Below is a small trained network, with its code and all its weights. Each question gives an input and a class and asks what happens when units are switched off, that is, made to give their printed mean instead of their output.

import numpy as np


def w(rows, s, z=0):
    codes = np.array(rows[::2]) - 128.0
    scale = np.full(codes.shape[1], s)
    scale[-1] = z or s
    return codes * scale


def f(y):
    return np.maximum(y, 0)


def log_softmax(a):
    a = a - a.max(-1, keepdims=True)
    return a - np.log(np.exp(a).sum(-1, keepdims=True))


def net(x, mask):
    res = np.array(x, float).reshape(1, 3) / 4 @ E
    y = f(res @ A[0][:, :-1].T + A[0][:, -1])
    res = res + np.where(mask, y, B[0][:, -1]) @ B[0][:, :-1]
    return log_softmax(res[-1] @ U[:, :-1].T + U[:, -1])


A, B = {}, {}
E = w([
[70,154,187,145,145,147,8,141],'x0',
[197,187,152,42,194,110,110,55],'x1',
[58,227,153,157,154,64,166,127],'x2',
],0.013)
A[0] = w([
[181,29,95,56,147,216,87,142,70],'n1',
[76,187,168,126,190,68,186,165,101],'n2',
[197,177,156,47,182,100,102,22,29],'n3',
[81,162,216,154,158,192,28,154,173],'n4',
[215,115,57,178,152,85,243,88,139],'n5',
[114,131,189,136,140,130,2,119,151],'n6',
[83,215,214,167,109,18,188,100,89],'n7',
[162,116,100,99,99,97,193,201,124],'n8',
[54,85,93,220,46,141,152,222,2],'n9',
[226,61,133,96,95,216,64,146,88],'n10',
[145,125,34,77,124,89,235,132,158],'n11',
],0.0095,0.0027)
B[0] = w([
[143,80,88,158,167,72,203,187,230],'n1',
[198,58,134,208,149,57,146,179,197],'n2',
[42,191,3,105,15,121,101,58,230],'n3',
[116,95,197,91,139,175,50,134,232],'n4',
[122,164,173,59,169,177,75,143,241],'n5',
[133,119,171,72,175,163,74,126,217],'n6',
[189,61,93,180,182,78,162,154,220],'n7',
[78,127,151,95,141,139,64,137,190],'n8',
[110,200,51,145,59,132,110,50,253],'n9',
[130,94,136,168,179,48,185,159,232],'n10',
[118,87,241,68,137,211,121,134,232],'n11',
],0.011,0.015)
U = w([
[140,91,188,100,207,206,106,118,255],'0',
[181,68,79,176,220,37,198,147,10],'1',
[103,132,10,141,73,133,138,57,92],'2',
],0.014,0.00089)

Each question gives the input, the list of numbers given to net, and the class t.
The units are the neurons (one row each of A and B). Each row of codes is followed by its name. A weight is (code - 128) times the scale printed after its matrix; where a second scale follows, it is the last column's (A, B and U).
mask holds one flag per neuron, in row order. A switched-off neuron (its flag False) gives its mean, the last column of its row in B, instead of its output. The means were averaged over made-up inputs and are rounded, as every weight is.
A unit's drop is (log p(t) with every unit on - log p(t) with that unit switched off) / (log p(t) with every unit on - log p(t) with every unit switched off).
The circuit of an input: a set's keep is (log p(t) with only the set's units on - log p(t) with every unit switched off) / (log p(t) with every unit on - log p(t) with every unit switched off). Starting from all 11 units, units are removed one at a time, each time the one whose removal leaves the highest keep (on an exact tie, the one counted first), for as long as the keep stays at least 0.8.
circuit, biggest first: the units of the circuit, biggest drop first
most important unit: the unit with the biggest drop
top k neurons: the k neurons with the biggest drops, biggest first
drop of u: that unit's drop, to one decimal
input [-1,-8,-6], class 2: most important unit	n9
input [-3,-3,3], class 0: top 2 neurons	n3, n1
input [6,3,8], class 1: top 2 neurons	n7, n2
input [7,-5,-8], class 1: top 3 neurons	n10, n1, n11
input [-6,7,-6], class 2: top 2 neurons	n3, n4
input [-5,-5,3], class 0: top 3 neurons	n3, n11, n5
input [6,0,-7], class 1: top 2 neurons	n10, n1
input [-8,6,6], class 0: top 2 neurons	n11, n5
input [-6,4,-7], class 1: top 4 neurons	n1, n10, n4, n6
input [-8,-1,-7], class 0: top 2 neurons	n11, n5
input [2,5,-2], class 2: drop of n3	0.5
input [-1,-8,4], class 2: drop of n9	4.2
input [-5,-1,2], class 0: drop of n4	0.0
input [-3,-8,-5], class 2: circuit, biggest first	n9
